Below is a small trained network, with its code and all its weights. Each question gives an input and a class and asks what happens when units are switched off, that is, made to give their printed mean instead of their output.

import numpy as np


def w(rows, s, z=0):
    codes = np.array(rows[::2]) - 128.0
    scale = np.full(codes.shape[1], s)
    scale[-1] = z or s
    return codes * scale


def norm(h):
    return h / np.sqrt((h * h).mean(-1, keepdims=True) + 1e-5)


def f(y):
    return np.maximum(y, 0)


def log_softmax(a):
    a = a - a.max(-1, keepdims=True)
    return a - np.log(np.exp(a).sum(-1, keepdims=True))


def net(x, mask):
    res = np.array(x, float).reshape(1, 7) / 4 @ E
    u = 0
    for l in range(2):
        y = f(norm(res) @ A[l][:, :-1].T + A[l][:, -1])
        res = res + np.where(mask[u : u + 6], y, B[l][:, -1]) @ B[l][:, :-1]
        u += 6
    return log_softmax(norm(res)[-1] @ U[:, :-1].T + U[:, -1])


A, B = {}, {}
E = w([
[10,101,221,135,88,152,140,223,142,140],'x0',
[117,117,119,115,113,130,134,118,128,123],'x1',
[126,131,135,117,136,130,118,125,134,133],'x2',
[136,138,133,147,136,126,124,134,121,132],'x3',
[115,111,109,191,214,166,142,50,210,66],'x4',
[122,124,125,131,114,124,127,119,125,121],'x5',
[56,191,123,116,170,56,169,115,80,104],'x6',
],0.011)
A[0] = w([
[243,112,96,95,101,174,71,111,125,116,32],'L0N1',
[132,85,135,158,120,125,111,110,243,112,25],'L0N2',
[136,83,127,123,27,152,86,176,131,150,128],'L0N3',
[61,44,178,174,168,155,123,144,126,69,3],'L0N4',
[121,75,190,127,127,151,217,118,139,116,126],'L0N5',
[254,142,56,49,68,32,92,102,33,213,63],'L0N6',
],0.0068,0.0052)
B[0] = w([
[138,59,88,217,142,141,146,132,102,207,201],'L0N1',
[127,89,34,210,77,117,102,100,76,152,164],'L0N2',
[198,139,223,115,162,161,82,163,123,131,209],'L0N3',
[100,188,47,158,136,154,98,185,209,95,166],'L0N4',
[131,184,79,118,136,163,106,147,117,188,164],'L0N5',
[14,182,91,196,147,187,117,150,254,102,255],'L0N6',
],0.0091,0.008)
A[1] = w([
[113,142,241,93,123,134,118,167,36,98,148],'L1N1',
[101,75,125,138,137,178,114,114,193,110,2],'L1N2',
[197,101,89,145,161,89,169,2,125,112,143],'L1N3',
[41,167,122,99,111,71,163,137,119,136,132],'L1N4',
[90,167,129,104,148,149,149,87,136,83,42],'L1N5',
[127,203,100,101,144,70,180,114,186,67,21],'L1N6',
],0.011,0.0027)
B[1] = w([
[175,108,111,74,99,126,164,86,98,134,212],'L1N1',
[143,149,87,184,101,102,152,90,144,190,230],'L1N2',
[131,14,222,68,87,93,95,118,26,113,254],'L1N3',
[123,131,58,131,145,84,182,18,63,118,209],'L1N4',
[137,170,207,107,182,89,115,186,182,60,178],'L1N5',
[150,199,166,48,161,126,121,254,181,68,203],'L1N6',
],0.01,0.0081)
U = w([
[152,145,84,211,113,193,97,144,218,201,252],'0',
[87,250,103,128,198,99,156,135,181,75,199],'1',
[211,129,195,54,71,202,119,166,121,187,63],'2',
[126,153,113,60,108,85,200,104,27,168,68],'3',
[188,29,142,157,135,131,96,49,73,138,92],'4',
[172,104,209,70,191,65,98,131,114,50,33],'5',
],0.016,0.0024)

Each question gives the input, the list of numbers given to net, and the class t.
The units are the neurons (one row each of A and B). Each row of codes is followed by its name. A weight is (code - 128) times the scale printed after its matrix; where a second scale follows, it is the last column's (A, B and U).
mask holds one flag per neuron, layer by layer. A switched-off neuron (its flag False) gives its mean, the last column of its row in B, instead of its output. The means were averaged over made-up inputs and are rounded, as every weight is.
A unit's drop is (log p(t) with every unit on - log p(t) with that unit switched off) / (log p(t) with every unit on - log p(t) with every unit switched off).
The circuit of an input: a set's keep is (log p(t) with only the set's units on - log p(t) with every unit switched off) / (log p(t) with every unit on - log p(t) with every unit switched off). Starting from all 12 units, units are removed one at a time, each time the one whose removal leaves the highest keep (on an exact tie, the one counted first), for as long as the keep stays at least 0.8.
units of the circuit, in order: the units of the circuit, biggest drop first
most important unit: the unit with the biggest drop
top k neurons: the k neurons with the biggest drops, biggest first
top k neurons in layer l: the k neurons of layer l with the biggest drops, biggest first
drop of u: that unit's drop, to one decimal
input [-4,-2,5,8,2,-5,7], class 5: units of the circuit, in order : L1N3, L0N6
input [-4,2,8,0,-4,5,-2], class 0: units of the circuit, in order : L0N6
input [0,4,-3,-5,6,-4,-2], class 4: top 3 neurons : L0N6, L1N3, L0N2
input [0,0,7,-2,5,-1,1], class 5: units of the circuit, in order : L0N6, L0N1
input [0,-3,-6,3,-7,8,1], class 1: top 2 neurons : L0N6, L1N3
input [7,-1,4,6,-1,5,8], class 3: top 2 neurons : L0N6, L1N1
input [-7,4,-2,1,-3,6,-2], class 0: top 2 neurons : L0N6, L0N1
input [-3,-5,6,5,4,8,8], class 5: top 2 neurons : L1N3, L0N6
input [0,-2,3,0,4,-8,-7], class 4: top 2 neurons : L0N6, L0N2
input [8,1,-4,-1,-1,4,1], class 3: top 3 neurons : L0N6, L1N4, L1N1
input [-2,1,2,-6,7,1,-4], class 4: top 2 neurons : L1N3, L0N6
input [5,-7,5,4,-6,-7,1], class 3: top 2 neurons in layer 1 : L1N1, L1N6
input [0,-7,0,8,-7,4,8], class 1: top 4 neurons in layer 0 : L0N6, L0N1, L0N3, L0N2
input [-3,-8,1,6,6,-7,0], class 4: top 3 neurons in layer 0 : L0N6, L0N2, L0N4
input [-5,4,-1,-5,8,-3,-7], class 4: units of the circuit, in order : L1N3
input [8,2,-6,5,0,2,7], class 3: top 2 neurons : L0N6, L1N4
input [-7,-8,2,-1,5,-4,5], class 5: drop of L1N3 : 0.2
input [-5,5,6,-3,7,-6,5], class 5: drop of L1N3 : 0.2
input [-3,-7,-2,5,2,-2,-1], class 4: drop of L0N2 : 0.0
input [-3,-1,-7,-5,6,-6,-5], class 4: most important unit : L1N3
input [-7,6,-5,-2,-3,-2,1], class 1: drop of L0N1 : -0.1
